arr =
[[130 130 119 116 133 128 123 132 129 142 135]
 [122 122 120 115 134 137 115 122 137 142 138]
 [135 134 123 132 127 129 131 135 127 123 132]
 [131 129 129 130 129 128 128 131 126 127 127]
 [119 118 123 119 141 136 112 118 133 137 135]
 [128 128 136 132 130 122 131 127 120 121 121]
 [134 131 120 128 129 133 125 132 131 129 134]
 [128 132 136 131 119 125 138 131 128 129 122]
 [122 130 140 126 115 125 141 129 131 137 118]
 [120 125 141 127 127 122 133 122 123 127 116]
 [126 129 132 126 116 129 135 128 136 133 122]
 [129 128 126 126 122 132 129 129 135 131 130]
 [120 121 117 106 144 133 110 120 132 148 138]
 [129 128 125 130 127 135 128 129 134 127 132]
 [126 131 134 126 116 125 138 129 131 134 120]]
arr[0][-11] -> 130
arr[-14][-5] -> 115
arr[9][10] -> 116
arr[-10][-8] -> 132
arr[:, 6] -> [123, 115, 131, 128, 112, 131, 125, 138, 141, 133, 135, 129, 110, 128, 138]
arr[1][2] -> 120
arr[:, 9] -> [142, 142, 123, 127, 137, 121, 129, 129, 137, 127, 133, 131, 148, 127, 134]
arr[11][-4] -> 129
arr[4][0] -> 119
arr[-14][-1] -> 138
arr[6][-4] -> 132
arr[11][9] -> 131
arr[-8] -> [128, 132, 136, 131, 119, 125, 138, 131, 128, 129, 122]
arr[5][-11] -> 128
arr[:, -3] -> [129, 137, 127, 126, 133, 120, 131, 128, 131, 123, 136, 135, 132, 134, 131]
arr[-11][9] -> 137
arr[6] -> [134, 131, 120, 128, 129, 133, 125, 132, 131, 129, 134]
arr[:, -10] -> [130, 122, 134, 129, 118, 128, 131, 132, 130, 125, 129, 128, 121, 128, 131]
arr[2][2] -> 123
arr[-4][6] -> 129
arr[0][-10] -> 130
arr[1][-7] -> 134
arr[10][-9] -> 132
arr[-12][10] -> 127
arr[8][-4] -> 129
arr[2][6] -> 131
arr[-10][8] -> 120
arr[9][-6] -> 122
arr[9][0] -> 120
arr[-14][-10] -> 122
arr[-15] -> [130, 130, 119, 116, 133, 128, 123, 132, 129, 142, 135]
arr[5] -> [128, 128, 136, 132, 130, 122, 131, 127, 120, 121, 121]
arr[-12][-4] -> 131
arr[2][-7] -> 127
arr[-12][-6] -> 128
arr[11] -> [129, 128, 126, 126, 122, 132, 129, 129, 135, 131, 130]

B =
array([[136, 115, 137, 122, 127, 112, 117, 135],
       [142, 111, 117, 116, 129, 138, 137, 126],
       [132, 109, 132, 139, 137, 130, 122, 114],
       [131, 135, 138, 135, 133, 119, 122, 154],
       [132, 129, 133, 139, 151, 126, 134, 147],
       [134, 120, 131, 143, 136, 107, 119, 123],
       [143, 129, 111, 139, 131, 107, 124, 118],
       [133, 119, 117, 117, 125, 142, 131, 147],
       [118, 146, 119, 133, 131, 133, 142, 139],
       [129, 122, 121, 120, 130, 144, 135, 142],
       [132, 132, 143, 126, 138, 113, 143, 116],
       [141, 129, 117, 123, 109, 109, 115, 132]])
B[0, 0] = 136
B[2, 7] = 114
B[6, 2] = 111
B[:, 1] = [115, 111, 109, 135, 129, 120, 129, 119, 146, 122, 132, 129]
B[3, 7] = 154
B[8, 1] = 146
B[6, 5] = 107
B[4, 4] = 151
B[8, 4] = 131
B[6, 3] = 139
B[8, 5] = 133
B[:, 5] = [112, 138, 130, 119, 126, 107, 107, 142, 133, 144, 113, 109]
B[1, 5] = 138
B[3, 2] = 138
B[3, 6] = 122
B[:, 7] = [135, 126, 114, 154, 147, 123, 118, 147, 139, 142, 116, 132]
B[11, 2] = 117
B[7, 4] = 125
B[10, 1] = 132
B[0, 2] = 137
B[4, 3] = 139
B[3, 5] = 119
B[7, 0] = 133
B[11, 4] = 109
B[0, 3] = 122
B[1] = [142, 111, 117, 116, 129, 138, 137, 126]
B[4, 0] = 132
B[1, 1] = 111
B[9] = [129, 122, 121, 120, 130, 144, 135, 142]
B[7] = [133, 119, 117, 117, 125, 142, 131, 147]
B[2, 1] = 109
B[10, 3] = 126
B[11, 5] = 109
B[4, 5] = 126
B[5, 1] = 120
B[:, 2] = [137, 117, 132, 138, 133, 131, 111, 117, 119, 121, 143, 117]
B[6, 7] = 118

m =
[[127 113 118 122]
 [127 119 134 121]
 [121 100 127 104]
 [125 116 132 134]
 [131 107 132 132]
 [127 130 126 115]
 [118 110 119 123]
 [120 110 148 142]
 [115 104 124 116]
 [113 118 146 151]
 [126 100 143 119]
 [127 117 125 111]
 [118 110 148 148]
 [133 139 132 130]
 [119 122 130 124]]
m[0,-4] => 127
m[9,0] => 113
m[:, -2] => [118, 134, 127, 132, 132, 126, 119, 148, 124, 146, 143, 125, 148, 132, 130]
m[-15,2] => 118
m[11,3] => 111
m[10,-4] => 126
m[-5,1] => 100
m[-7,-2] => 124
m[-2,0] => 133
m[14,0] => 119
m[2] => [121, 100, 127, 104]
m[1,0] => 127
m[4,2] => 132
m[5] => [127, 130, 126, 115]
m[5,2] => 126
m[1] => [127, 119, 134, 121]
m[-3,2] => 148
m[-9,0] => 118
m[4,-3] => 107
m[3] => [125, 116, 132, 134]
m[-15,-3] => 113
m[-5,-1] => 119

A = 113	154	145	119	105
A[-5] => 113
A[-4] => 154
A[-3] => 145
A[-2] => 119

x = [[105, 124, 128, 124, 112, 138, 146, 141, 138, 141, 107, 118, 127, 113, 130, 134], [116, 130, 122, 130, 104, 126, 126, 136, 128, 109, 113, 151, 138, 114, 111, 147], [136, 114, 141, 151, 135, 149, 125, 113, 129, 126, 129, 131, 107, 104, 106, 133]]
Rows and columns are counted from 0.
row 0 col 0 => 105
row 2 col 13 => 104
row 0 col 1 => 124
row 0 col 10 => 107
row 0 col 11 => 118
row 1 col 14 => 111
row 1 col 2 => 122
row 1 col 9 => 109
row 1 col 12 => 138
row 2 col 2 => 141
row 1 col 3 => 130
row 1 col 4 => 104
row 2 col 12 => 107
row 2 col 0 => 136
row 2 col 4 => 135
row 1 col 0 => 116
row 2 col 14 => 106
row 0 col 15 => 134
row 1 col 5 => 126
row 0 col 13 => 113
row 2 col 8 => 129

M = [123 131 153 134]
M[-4] -> 123
M[-1] -> 134
M[-2] -> 153
